Below are the code and all the weights of a small trained network. Each question names an input and a class and asks about switching units off, where a switched-off unit gives its printed mean instead of its output.

import numpy as np


def w(rows, s, z=0):
    codes = np.array(rows[::2]) - 128.0
    scale = np.full(codes.shape[1], s)
    scale[-1] = z or s
    return codes * scale


def f(y):
    return y / 2 * (1 + np.tanh(0.7978845608 * (y + 0.044715 * y**3)))


def log_softmax(a):
    a = a - a.max(-1, keepdims=True)
    return a - np.log(np.exp(a).sum(-1, keepdims=True))


def net(x, mask):
    res = np.array(x, float).reshape(1, 4) / 4 @ E
    y = f(res @ A[0][:, :-1].T + A[0][:, -1])
    res = res + np.where(mask, y, B[0][:, -1]) @ B[0][:, :-1]
    return log_softmax(res[-1] @ U[:, :-1].T + U[:, -1])


A, B = {}, {}
E = w([
[128,128,127,128,128,128,127],'x0',
[97,1,172,66,60,169,166],'x1',
[98,106,171,144,164,235,21],'x2',
[172,176,243,164,88,172,171],'x3',
],0.0091)
A[0] = w([
[117,20,185,105,81,140,198,121],'N1',
[122,98,43,110,150,87,99,179],'N2',
[125,79,96,109,141,119,85,121],'N3',
[134,184,137,133,118,104,182,172],'N4',
[127,20,173,100,85,132,193,10],'N5',
[115,94,1,112,149,81,89,57],'N6',
[126,173,94,135,157,126,71,25],'N7',
[118,118,91,122,141,87,110,54],'N8',
[127,93,90,110,107,85,174,14],'N9',
[126,139,176,145,151,209,14,119],'N10',
[133,142,133,123,122,162,143,91],'N11',
[135,179,133,149,143,119,136,176],'N12',
[93,4,123,109,130,197,53,109],'N13',
[127,146,173,140,152,195,19,9],'N14',
[104,122,56,133,135,101,117,182],'N15',
],0.017,0.012)
B[0] = w([
[125,112,109,122,140,200,114,247],'N1',
[114,111,108,132,123,199,140,226],'N2',
[143,90,143,109,117,76,117,173],'N3',
[126,168,132,131,141,66,117,209],'N4',
[124,228,129,149,129,171,159,201],'N5',
[124,221,121,149,137,129,137,210],'N6',
[130,47,142,104,120,174,123,154],'N7',
[123,154,130,118,121,128,136,145],'N8',
[130,64,143,116,119,175,106,158],'N9',
[127,111,109,111,125,211,137,234],'N10',
[150,94,131,156,158,122,124,128],'N11',
[125,151,125,130,110,74,139,194],'N12',
[142,62,147,123,120,2,110,244],'N13',
[112,230,124,158,142,164,147,188],'N14',
[136,112,153,126,134,201,124,205],'N15',
],0.028,0.016)
U = w([
[110,181,117,162,132,139,158,254],'0',
[125,63,133,128,125,190,127,5],'1',
[148,109,154,137,107,8,118,122],'2',
],0.014,0.0062)

Each question gives the input, the list of numbers given to net, and the class t.
The units are the neurons (one row each of A and B). Each row of codes is followed by its name. A weight is (code - 128) times the scale printed after its matrix; where a second scale follows, it is the last column's (A, B and U).
mask holds one flag per neuron, in row order. A switched-off neuron (its flag False) gives its mean, the last column of its row in B, instead of its output. The means were averaged over made-up inputs and are rounded, as every weight is.
A unit's drop is (log p(t) with every unit on - log p(t) with that unit switched off) / (log p(t) with every unit on - log p(t) with every unit switched off).
The circuit of an input: a set's keep is (log p(t) with only the set's units on - log p(t) with every unit switched off) / (log p(t) with every unit on - log p(t) with every unit switched off). Starting from the 12 units with the biggest drops (on a tie, the unit counted first), units are removed one at a time, each time the one whose removal leaves the highest keep (on an exact tie, the one counted first), for as long as the keep stays at least 0.8.
circuit, biggest first: the units of the circuit, biggest drop first
k most important neurons: the k neurons with the biggest drops, biggest first
drop when u is switched off: that unit's drop, to one decimal
input [-8,-7,2,-3], class 1: circuit, biggest first	(N7)
input [-7,2,-4,0], class 1: 2 most important neurons	(N6, N14)
input [-2,1,5,4], class 1: 3 most important neurons	(N10, N6, N5)
input [1,-6,6,-4], class 1: 2 most important neurons	(N7, N10)
input [6,4,-3,-8], class 1: 3 most important neurons	(N9, N2, N15)
input [1,-5,6,-4], class 1: 2 most important neurons	(N7, N10)
input [8,2,-1,-5], class 1: 2 most important neurons	(N2, N5)
input [-5,-3,7,-8], class 1: drop when N7 is switched off	0.6
input [-6,-3,1,-1], class 1: drop when N4 is switched off	0.3
input [2,3,4,-6], class 2: drop when N13 is switched off	1.4
input [6,-5,6,-4], class 1: 2 most important neurons	(N7, N10)
